Here is a tiny trained network, its code and every weight. The questions are about switching its units off for an input and a class, where a switched-off unit gives its printed mean instead of its output.

import numpy as np


def w(rows, s, z=0):
    codes = np.array(rows[::2]) - 128.0
    scale = np.full(codes.shape[1], s)
    scale[-1] = z or s
    return codes * scale


def f(y):
    return y / 2 * (1 + np.tanh(0.7978845608 * (y + 0.044715 * y**3)))


def log_softmax(a):
    a = a - a.max(-1, keepdims=True)
    return a - np.log(np.exp(a).sum(-1, keepdims=True))


def net(x, mask):
    res = np.array(x, float).reshape(1, 8) / 4 @ E
    y = f(res @ A[0][:, :-1].T + A[0][:, -1])
    res = res + np.where(mask, y, B[0][:, -1]) @ B[0][:, :-1]
    return log_softmax(res[-1] @ U[:, :-1].T + U[:, -1])


A, B = {}, {}
E = w([
[157,141,92,42,97,194,140,167,151,153],'x0',
[64,107,205,208,183,217,157,179,137,122],'x1',
[121,98,162,217,71,134,49,111,115,165],'x2',
[90,86,130,146,170,113,137,116,222,214],'x3',
[112,177,185,145,84,60,82,162,125,131],'x4',
[150,87,103,88,254,100,135,65,86,194],'x5',
[230,178,60,183,159,138,158,208,146,52],'x6',
[149,150,56,156,63,183,36,147,93,170],'x7',
],0.0083)
A[0] = w([
[209,165,152,225,45,52,126,53,73,99,166],'neuron 1',
[154,44,163,186,200,140,177,179,253,151,144],'neuron 2',
[107,45,153,203,109,72,152,60,57,108,208],'neuron 3',
[119,55,99,124,249,107,98,37,183,130,169],'neuron 4',
[86,233,216,134,154,205,173,113,125,96,255],'neuron 5',
[141,137,73,57,162,136,202,162,82,164,150],'neuron 6',
[106,101,112,54,34,93,114,194,176,123,200],'neuron 7',
[52,153,87,49,203,74,143,139,129,101,232],'neuron 8',
[60,174,32,125,117,44,91,117,207,117,76],'neuron 9',
],0.0078,0.0027)
B[0] = w([
[185,163,169,99,124,73,125,252,32,76,242],'neuron 1',
[119,172,152,178,151,120,162,132,61,98,255],'neuron 2',
[34,97,137,60,172,48,121,200,133,184,226],'neuron 3',
[147,152,138,70,134,100,255,65,91,164,253],'neuron 4',
[103,27,71,101,117,161,55,143,75,139,238],'neuron 5',
[184,164,109,76,154,140,132,87,59,154,218],'neuron 6',
[174,204,225,50,126,133,145,41,181,133,215],'neuron 7',
[144,158,178,119,193,144,58,61,131,93,228],'neuron 8',
[172,191,173,98,136,142,183,114,112,145,185],'neuron 9',
],0.0089,0.0076)
U = w([
[140,167,91,125,2,161,83,126,157,75,120],'0',
[135,166,193,127,94,69,185,200,113,124,118],'1',
[155,93,80,213,193,189,105,167,132,162,140],'2',
[124,159,155,240,158,75,131,99,153,68,3],'3',
[177,168,111,69,138,141,111,67,145,141,227],'4',
[192,136,136,185,146,113,44,239,54,71,103],'5',
[137,117,97,117,166,34,126,167,183,118,21],'6',
[80,65,140,114,139,158,75,134,96,143,93],'7',
],0.0089,0.0046)

Each question gives the input, the list of numbers given to net, and the class t.
The units are the neurons (one row each of A and B). Each row of codes is followed by its name. A weight is (code - 128) times the scale printed after its matrix; where a second scale follows, it is the last column's (A, B and U).
mask holds one flag per neuron, in row order. A switched-off neuron (its flag False) gives its mean, the last column of its row in B, instead of its output. The means were averaged over made-up inputs and are rounded, as every weight is.
A unit's drop is (log p(t) with every unit on - log p(t) with that unit switched off) / (log p(t) with every unit on - log p(t) with every unit switched off).
The circuit of an input: a set's keep is (log p(t) with only the set's units on - log p(t) with every unit switched off) / (log p(t) with every unit on - log p(t) with every unit switched off). Starting from all 9 units, units are removed one at a time, each time the one whose removal leaves the highest keep (on an exact tie, the one counted first), for as long as the keep stays at least 0.8.
circuit, biggest first: the units of the circuit, biggest drop first
unit that matters most: the unit with the biggest drop
k most important neurons: the k neurons with the biggest drops, biggest first
drop when u is switched off: that unit's drop, to one decimal
input [8,1,-3,-7,0,0,6,-5], class 4: 2 most important neurons -> (neuron 1; neuron 6)
input [-6,6,-7,-7,4,-5,-8,-8], class 7: unit that matters most -> neuron 5
input [-1,1,-5,8,7,-4,1,5], class 4: 3 most important neurons -> (neuron 1; neuron 7; neuron 3)
input [-2,4,3,-4,-1,-5,2,-7], class 5: 2 most important neurons -> (neuron 5; neuron 4)
input [-3,3,-3,-7,-1,5,-5,-2], class 7: 4 most important neurons -> (neuron 3; neuron 7; neuron 5; neuron 9)
input [1,0,-6,-1,8,1,2,1], class 4: circuit, biggest first -> (neuron 1; neuron 2)
input [-4,2,3,5,1,8,-6,-3], class 1: 2 most important neurons -> (neuron 4; neuron 3)
input [0,2,-5,-1,-2,-7,3,-1], class 0: 2 most important neurons -> (neuron 1; neuron 3)
input [-8,5,2,7,-8,8,8,0], class 1: circuit, biggest first -> (neuron 4; neuron 2)
input [-7,5,2,-3,-5,-3,-5,-1], class 7: 2 most important neurons -> (neuron 5; neuron 3)
input [-4,-1,-4,8,3,3,5,-4], class 3: 4 most important neurons -> (neuron 2; neuron 8; neuron 1; neuron 7)
input [2,7,-1,5,-2,2,4,-8], class 3: 2 most important neurons -> (neuron 2; neuron 1)
input [-3,5,7,-7,4,3,-6,-5], class 7: 3 most important neurons -> (neuron 3; neuron 5; neuron 2)
input [-3,-7,0,-5,2,4,4,-3], class 5: circuit, biggest first -> (neuron 1)
input [-2,-3,-5,-4,7,-1,8,-6], class 5: drop when neuron 1 is switched off -> 0.1
input [2,7,0,4,2,-1,2,2], class 2: drop when neuron 3 is switched off -> 0.1
input [6,-5,6,1,3,5,1,8], class 0: drop when neuron 4 is switched off -> 0.5
